Below are the code and all the weights of a small trained network. Each question names an input and a class and asks about switching units off, where a switched-off unit gives its printed mean instead of its output.

import numpy as np


def w(rows, s, z=0):
    codes = np.array(rows[::2]) - 128.0
    scale = np.full(codes.shape[1], s)
    scale[-1] = z or s
    return codes * scale


def f(y):
    return np.maximum(y, 0)


def log_softmax(a):
    a = a - a.max(-1, keepdims=True)
    return a - np.log(np.exp(a).sum(-1, keepdims=True))


def net(x, mask):
    res = np.array(x, float).reshape(1, 4) / 4 @ E
    y = f(res @ A[0][:, :-1].T + A[0][:, -1])
    res = res + np.where(mask, y, B[0][:, -1]) @ B[0][:, :-1]
    return log_softmax(res[-1] @ U[:, :-1].T + U[:, -1])


A, B = {}, {}
E = w([
[146,147,102,170,77,90,136,81,56,117],'x0',
[113,105,241,175,128,141,140,7,160,127],'x1',
[99,156,162,209,159,101,163,148,101,67],'x2',
[66,90,42,114,146,96,156,97,113,160],'x3',
],0.018)
A[0] = w([
[209,130,133,134,69,171,105,76,148,127,172],'neuron 0',
[86,138,118,166,225,27,147,150,64,83,181],'neuron 1',
[21,105,140,94,125,43,214,72,89,201,154],'neuron 2',
[130,112,101,73,135,174,85,166,207,135,253],'neuron 3',
[105,130,39,62,185,150,152,162,121,140,25],'neuron 4',
[206,83,29,68,42,73,103,143,69,224,114],'neuron 5',
[171,144,138,87,136,153,64,204,150,77,129],'neuron 6',
[159,76,140,47,205,171,98,128,158,223,139],'neuron 7',
[197,191,76,43,110,147,9,197,50,207,232],'neuron 8',
[91,131,108,156,123,96,119,35,100,100,114],'neuron 9',
[200,222,194,132,95,118,69,220,124,104,177],'neuron 10',
],0.011,0.0032)
B[0] = w([
[164,187,167,137,93,124,154,199,80,134,179],'neuron 0',
[137,191,127,138,114,125,183,183,67,79,211],'neuron 1',
[77,69,107,185,154,137,143,128,103,153,207],'neuron 2',
[154,60,121,163,116,106,140,74,90,69,197],'neuron 3',
[249,99,153,176,97,126,111,110,184,92,203],'neuron 4',
[112,146,24,64,114,213,20,78,206,150,241],'neuron 5',
[92,66,108,152,172,99,185,97,81,104,197],'neuron 6',
[98,88,96,218,103,70,151,132,99,67,198],'neuron 7',
[102,87,93,99,44,141,91,98,162,95,252],'neuron 8',
[129,111,134,187,166,115,114,64,77,129,181],'neuron 9',
[115,157,149,107,205,171,112,149,98,176,228],'neuron 10',
],0.012,0.025)
U = w([
[117,144,154,50,146,91,139,145,154,162,17],'0',
[106,125,41,160,153,140,178,164,125,147,4],'1',
[117,152,147,140,162,118,213,222,87,96,212],'2',
[160,78,167,202,125,104,142,88,108,83,169],'3',
[111,134,138,105,122,96,165,160,185,144,20],'4',
[9,60,47,137,210,151,121,136,129,201,95],'5',
[176,199,202,112,190,189,90,139,129,235,228],'6',
[142,114,69,69,59,178,51,140,173,105,165],'7',
],0.012,0.0027)

Each question gives the input, the list of numbers given to net, and the class t.
The units are the neurons (one row each of A and B). Each row of codes is followed by its name. A weight is (code - 128) times the scale printed after its matrix; where a second scale follows, it is the last column's (A, B and U).
mask holds one flag per neuron, in row order. A switched-off neuron (its flag False) gives its mean, the last column of its row in B, instead of its output. The means were averaged over made-up inputs and are rounded, as every weight is.
A unit's drop is (log p(t) with every unit on - log p(t) with that unit switched off) / (log p(t) with every unit on - log p(t) with every unit switched off).
The circuit of an input: a set's keep is (log p(t) with only the set's units on - log p(t) with every unit switched off) / (log p(t) with every unit on - log p(t) with every unit switched off). Starting from all 11 units, units are removed one at a time, each time the one whose removal leaves the highest keep (on an exact tie, the one counted first), for as long as the keep stays at least 0.8.
units of the circuit, in order: the units of the circuit, biggest drop first
k most important neurons: the k neurons with the biggest drops, biggest first
drop when u is switched off: that unit's drop, to one decimal
input [-3,-3,1,-5], class 5: units of the circuit, in order : neuron 10
input [3,-2,6,6], class 2: 2 most important neurons : neuron 1; neuron 5
input [-3,7,7,7], class 5: 4 most important neurons : neuron 2; neuron 4; neuron 3; neuron 7
input [2,-6,3,-5], class 5: 3 most important neurons : neuron 10; neuron 6; neuron 4
input [2,6,4,7], class 5: 3 most important neurons : neuron 2; neuron 4; neuron 3
input [-7,1,-7,7], class 3: 3 most important neurons : neuron 7; neuron 3; neuron 4
input [0,-1,2,-7], class 6: 2 most important neurons : neuron 10; neuron 7
input [-4,0,1,7], class 3: 2 most important neurons : neuron 4; neuron 5
input [-3,2,0,-7], class 2: 2 most important neurons : neuron 5; neuron 6
input [8,-2,6,4], class 2: 3 most important neurons : neuron 1; neuron 8; neuron 5
input [0,2,-4,-6], class 3: 2 most important neurons : neuron 1; neuron 5
input [-4,4,-1,2], class 3: 2 most important neurons : neuron 5; neuron 10
input [6,6,-7,-2], class 6: drop when neuron 4 is switched off : 0.1
input [-6,-8,8,2], class 2: units of the circuit, in order : neuron 1
input [-1,4,7,0], class 2: drop when neuron 3 is switched off : 0.2
input [-2,-2,2,6], class 3: drop when neuron 4 is switched off : 0.8
